Here is a tiny trained network, its code and every weight. The questions are about switching its units off for an input and a class, where a switched-off unit gives its printed mean instead of its output.

import numpy as np


def w(rows, s, z=0):
    codes = np.array(rows[::2]) - 128.0
    scale = np.full(codes.shape[1], s)
    scale[-1] = z or s
    return codes * scale


def norm(h):
    return h / np.sqrt((h * h).mean(-1, keepdims=True) + 1e-5)


def f(y):
    return np.maximum(y, 0)


def log_softmax(a):
    a = a - a.max(-1, keepdims=True)
    return a - np.log(np.exp(a).sum(-1, keepdims=True))


def net(x, mask):
    res = np.array(x, float).reshape(1, 4) / 4 @ E
    u = 0
    for l in range(2):
        y = f(norm(res) @ A[l][:, :-1].T + A[l][:, -1])
        res = res + np.where(mask[u : u + 4], y, B[l][:, -1]) @ B[l][:, :-1]
        u += 4
    return log_softmax(norm(res)[-1] @ U[:, :-1].T + U[:, -1])


A, B = {}, {}
E = w([
[157,75,131,26,105,185],'x0',
[195,145,45,160,218,165],'x1',
[93,1,189,150,245,97],'x2',
[213,81,125,173,77,65],'x3',
],0.0062)
A[0] = w([
[93,170,153,254,121,121,5],'L0N0',
[110,107,246,73,51,39,61],'L0N1',
[112,65,163,140,155,109,84],'L0N2',
[210,68,101,137,99,11,52],'L0N3',
],0.0087,0.003)
B[0] = w([
[122,87,141,35,74,249,204],'L0N0',
[116,145,162,191,168,166,255],'L0N1',
[142,130,25,162,48,79,213],'L0N2',
[113,180,133,25,178,150,234],'L0N3',
],0.014,0.0055)
A[1] = w([
[92,254,105,118,74,97,252],'L1N0',
[71,104,85,123,158,81,216],'L1N1',
[236,121,60,130,195,124,171],'L1N2',
[148,56,94,134,43,200,152],'L1N3',
],0.0095,0.0026)
B[1] = w([
[117,87,74,142,179,37,237],'L1N0',
[166,195,91,2,53,26,199],'L1N1',
[67,125,187,235,117,168,253],'L1N2',
[241,84,150,131,82,150,218],'L1N3',
],0.0089,0.0063)
U = w([
[125,118,62,166,72,44,253],'0',
[138,83,171,105,75,230,74],'1',
[53,175,168,245,133,172,123],'2',
[70,200,123,53,192,102,50],'3',
],0.012,0.0029)

Each question gives the input, the list of numbers given to net, and the class t.
The units are the neurons (one row each of A and B). Each row of codes is followed by its name. A weight is (code - 128) times the scale printed after its matrix; where a second scale follows, it is the last column's (A, B and U).
mask holds one flag per neuron, layer by layer. A switched-off neuron (its flag False) gives its mean, the last column of its row in B, instead of its output. The means were averaged over made-up inputs and are rounded, as every weight is.
A unit's drop is (log p(t) with every unit on - log p(t) with that unit switched off) / (log p(t) with every unit on - log p(t) with every unit switched off).
The circuit of an input: a set's keep is (log p(t) with only the set's units on - log p(t) with every unit switched off) / (log p(t) with every unit on - log p(t) with every unit switched off). Starting from all 8 units, units are removed one at a time, each time the one whose removal leaves the highest keep (on an exact tie, the one counted first), for as long as the keep stays at least 0.8.
units of the circuit, in order: the units of the circuit, biggest drop first
top k neurons: the k neurons with the biggest drops, biggest first
top k neurons in layer l: the k neurons of layer l with the biggest drops, biggest first
input [4,8,-6,-5], class 2: units of the circuit, in order : (L0N0; L1N2; L0N3)
input [-6,7,-4,7], class 2: top 2 neurons : (L1N2; L0N2)
input [-6,-5,0,-1], class 1: units of the circuit, in order : (L0N0)
input [4,5,-8,-4], class 0: units of the circuit, in order : (L0N3; L1N0)
input [5,1,3,7], class 3: top 2 neurons in layer 0 : (L0N3; L0N0)
input [1,8,-2,-3], class 2: top 2 neurons : (L0N0; L1N2)
input [-2,-1,-5,-4], class 0: top 2 neurons in layer 0 : (L0N3; L0N1)
input [0,-6,5,3], class 2: top 2 neurons : (L0N1; L1N0)
input [-7,4,4,-5], class 1: top 4 neurons : (L0N0; L0N3; L0N1; L1N0)
input [5,3,7,2], class 0: top 2 neurons : (L0N2; L0N0)
input [2,-8,-8,-4], class 0: top 2 neurons in layer 0 : (L0N3; L0N0)
input [-7,5,-5,-3], class 1: top 3 neurons in layer 0 : (L0N0; L0N2; L0N3)
input [-6,-7,-3,5], class 2: top 2 neurons in layer 0 : (L0N1; L0N2)
input [-6,5,-8,-5], class 0: top 4 neurons : (L0N3; L1N0; L0N1; L1N2)
input [0,4,5,2], class 0: units of the circuit, in order : (L0N2)
input [-4,-2,-8,-8], class 0: top 3 neurons : (L1N0; L0N3; L0N1)
input [2,0,5,6], class 3: top 2 neurons : (L0N3; L1N3)
input [-2,5,-4,7], class 3: top 3 neurons in layer 0 : (L0N3; L0N2; L0N1)
input [1,8,-6,7], class 2: top 2 neurons in layer 1 : (L1N2; L1N1)
input [7,8,7,-7], class 2: units of the circuit, in order : (L1N2; L0N0)
input [-2,-6,7,-7], class 0: top neuron : (L0N2)
input [-5,4,-6,7], class 3: top 2 neurons : (L0N3; L0N2)
input [-6,5,4,3], class 1: top 2 neurons : (L0N0; L0N1)
input [-2,-3,7,-5], class 0: top 2 neurons : (L0N2; L0N3)
input [0,5,3,6], class 3: top 2 neurons : (L0N3; L0N1)
